Here is a tiny trained network, its code and every weight. The questions are about switching its units off for an input and a class, where a switched-off unit gives its printed mean instead of its output.

import numpy as np


def w(rows, s, z=0):
    codes = np.array(rows[::2]) - 128.0
    scale = np.full(codes.shape[1], s)
    scale[-1] = z or s
    return codes * scale


def norm(h):
    return h / np.sqrt((h * h).mean(-1, keepdims=True) + 1e-5)


def f(y):
    return np.maximum(y, 0)


def log_softmax(a):
    a = a - a.max(-1, keepdims=True)
    return a - np.log(np.exp(a).sum(-1, keepdims=True))


def net(x, mask):
    res = np.array(x, float).reshape(1, 8) / 4 @ E
    u = 0
    for l in range(4):
        y = f(norm(res) @ A[l][:, :-1].T + A[l][:, -1])
        res = res + np.where(mask[u : u + 7], y, B[l][:, -1]) @ B[l][:, :-1]
        u += 7
    return log_softmax(norm(res)[-1] @ U[:, :-1].T + U[:, -1])


A, B = {}, {}
E = w([
[130,127,127,126,129,127],'x0',
[130,128,128,126,135,127],'x1',
[163,99,165,150,125,4],'x2',
[127,128,131,130,129,127],'x3',
[85,96,196,52,102,126],'x4',
[128,129,130,128,125,127],'x5',
[129,127,128,126,125,127],'x6',
[25,176,135,166,152,68],'x7',
],0.0024)
A[0] = w([
[65,144,138,144,171,85,95],'L0N0',
[162,112,132,125,172,16,136],'L0N1',
[188,129,54,155,207,121,136],'L0N2',
[108,87,196,81,54,116,135],'L0N3',
[127,81,229,97,77,100,99],'L0N4',
[114,126,72,62,170,252,138],'L0N5',
[222,166,45,247,119,98,5],'L0N6',
],0.0027,0.0024)
B[0] = w([
[101,125,154,132,14,163,169],'L0N0',
[185,65,200,169,81,179,202],'L0N1',
[163,128,156,169,56,130,195],'L0N2',
[154,93,103,72,174,150,203],'L0N3',
[147,108,61,56,180,142,189],'L0N4',
[112,139,234,204,52,109,252],'L0N5',
[134,38,223,5,157,85,181],'L0N6',
],0.0027,0.0025)
A[1] = w([
[50,190,196,152,92,187,175],'L1N0',
[100,149,116,89,145,139,91],'L1N1',
[112,128,199,156,110,151,88],'L1N2',
[96,235,4,186,168,136,24],'L1N3',
[160,157,145,218,73,130,136],'L1N4',
[224,88,171,188,104,127,247],'L1N5',
[176,102,136,99,45,224,175],'L1N6',
],0.003,0.0013)
B[1] = w([
[176,47,99,56,195,68,239],'L1N0',
[131,160,135,158,112,166,139],'L1N1',
[140,114,110,152,125,68,165],'L1N2',
[219,3,85,65,189,76,166],'L1N3',
[100,178,46,138,169,211,194],'L1N4',
[82,205,121,117,175,211,254],'L1N5',
[149,205,134,197,129,126,247],'L1N6',
],0.0027,0.003)
A[2] = w([
[58,148,173,154,148,80,204],'L2N0',
[182,149,111,253,98,103,181],'L2N1',
[190,119,92,120,175,180,250],'L2N2',
[112,172,110,189,148,137,172],'L2N3',
[96,91,110,45,138,135,73],'L2N4',
[68,124,90,159,134,104,157],'L2N5',
[94,163,133,96,97,175,163],'L2N6',
],0.0043,0.0017)
B[2] = w([
[128,165,137,182,107,253,194],'L2N0',
[23,177,170,141,64,252,212],'L2N1',
[89,69,165,99,90,58,253],'L2N2',
[145,109,70,59,189,129,185],'L2N3',
[98,180,99,227,145,158,179],'L2N4',
[211,89,119,77,148,154,169],'L2N5',
[118,142,115,216,127,114,180],'L2N6',
],0.0038,0.0037)
A[3] = w([
[176,50,38,38,243,83,255],'L3N0',
[148,76,94,109,67,205,112],'L3N1',
[14,82,211,128,164,166,207],'L3N2',
[134,105,216,92,64,136,116],'L3N3',
[252,53,145,19,173,40,86],'L3N4',
[159,93,113,89,31,212,42],'L3N5',
[145,67,235,181,45,160,157],'L3N6',
],0.0027,0.00081)
B[3] = w([
[101,50,38,5,191,143,177],'L3N0',
[114,150,169,143,153,67,188],'L3N1',
[231,143,130,126,89,99,254],'L3N2',
[152,110,114,156,132,79,199],'L3N3',
[44,207,22,198,187,252,164],'L3N4',
[87,147,163,159,149,47,189],'L3N5',
[134,97,89,76,141,40,243],'L3N6',
],0.0038,0.0035)
U = w([
[92,204,147,191,100,231,254],'0',
[173,100,189,120,85,2,99],'1',
[106,71,36,64,205,134,4],'2',
],0.008,0.00039)

Each question gives the input, the list of numbers given to net, and the class t.
The units are the neurons (one row each of A and B). Each row of codes is followed by its name. A weight is (code - 128) times the scale printed after its matrix; where a second scale follows, it is the last column's (A, B and U).
mask holds one flag per neuron, layer by layer. A switched-off neuron (its flag False) gives its mean, the last column of its row in B, instead of its output. The means were averaged over made-up inputs and are rounded, as every weight is.
A unit's drop is (log p(t) with every unit on - log p(t) with that unit switched off) / (log p(t) with every unit on - log p(t) with every unit switched off).
The circuit of an input: a set's keep is (log p(t) with only the set's units on - log p(t) with every unit switched off) / (log p(t) with every unit on - log p(t) with every unit switched off). Starting from the 12 units with the biggest drops (on a tie, the unit counted first), units are removed one at a time, each time the one whose removal leaves the highest keep (on an exact tie, the one counted first), for as long as the keep stays at least 0.8.
units of the circuit, in order: the units of the circuit, biggest drop first
unit that matters most: the unit with the biggest drop
k most important neurons: the k neurons with the biggest drops, biggest first
k most important neurons of layer l: the k neurons of layer l with the biggest drops, biggest first
drop when u is switched off: that unit's drop, to one decimal
input [8,-5,-4,1,-6,8,-3,1], class 2: units of the circuit, in order : (L1N3)
input [-3,-4,2,-1,7,-4,-3,-2], class 2: units of the circuit, in order : (L2N1 L3N4)
input [5,1,-7,5,-1,-6,-6,1], class 2: 3 most important neurons : (L0N1 L1N0 L2N3)
input [3,2,-4,-7,1,-1,-4,-4], class 1: 2 most important neurons of layer 3 : (L3N4 L3N6)
input [-8,-6,-2,7,-1,-4,5,-8], class 0: 2 most important neurons : (L1N6 L1N0)
input [1,5,5,7,0,-4,0,7], class 0: 3 most important neurons : (L2N0 L2N2 L0N6)
input [6,5,-1,1,4,-1,-7,2], class 0: 2 most important neurons : (L2N4 L2N2)
input [2,-4,-3,0,7,-8,2,2], class 0: 2 most important neurons : (L2N4 L2N2)
input [-4,-8,4,8,8,3,2,-1], class 2: 2 most important neurons of layer 0 : (L0N4 L0N3)
input [-4,8,3,2,6,1,6,-1], class 2: 2 most important neurons : (L2N1 L0N4)
input [1,8,4,-4,1,1,1,-2], class 2: drop when L3N4 is switched off : 0.3
input [1,-7,-5,-8,-8,8,-7,3], class 2: drop when L1N3 is switched off : 0.3
input [-3,-4,-3,4,2,-1,-7,-1], class 1: drop when L1N0 is switched off : 1.1
input [-5,4,-8,2,8,4,-8,-5], class 1: unit that matters most : L2N1
input [2,6,-8,5,7,7,-5,-1], class 1: 3 most important neurons of layer 1 : (L1N5 L1N0 L1N4)
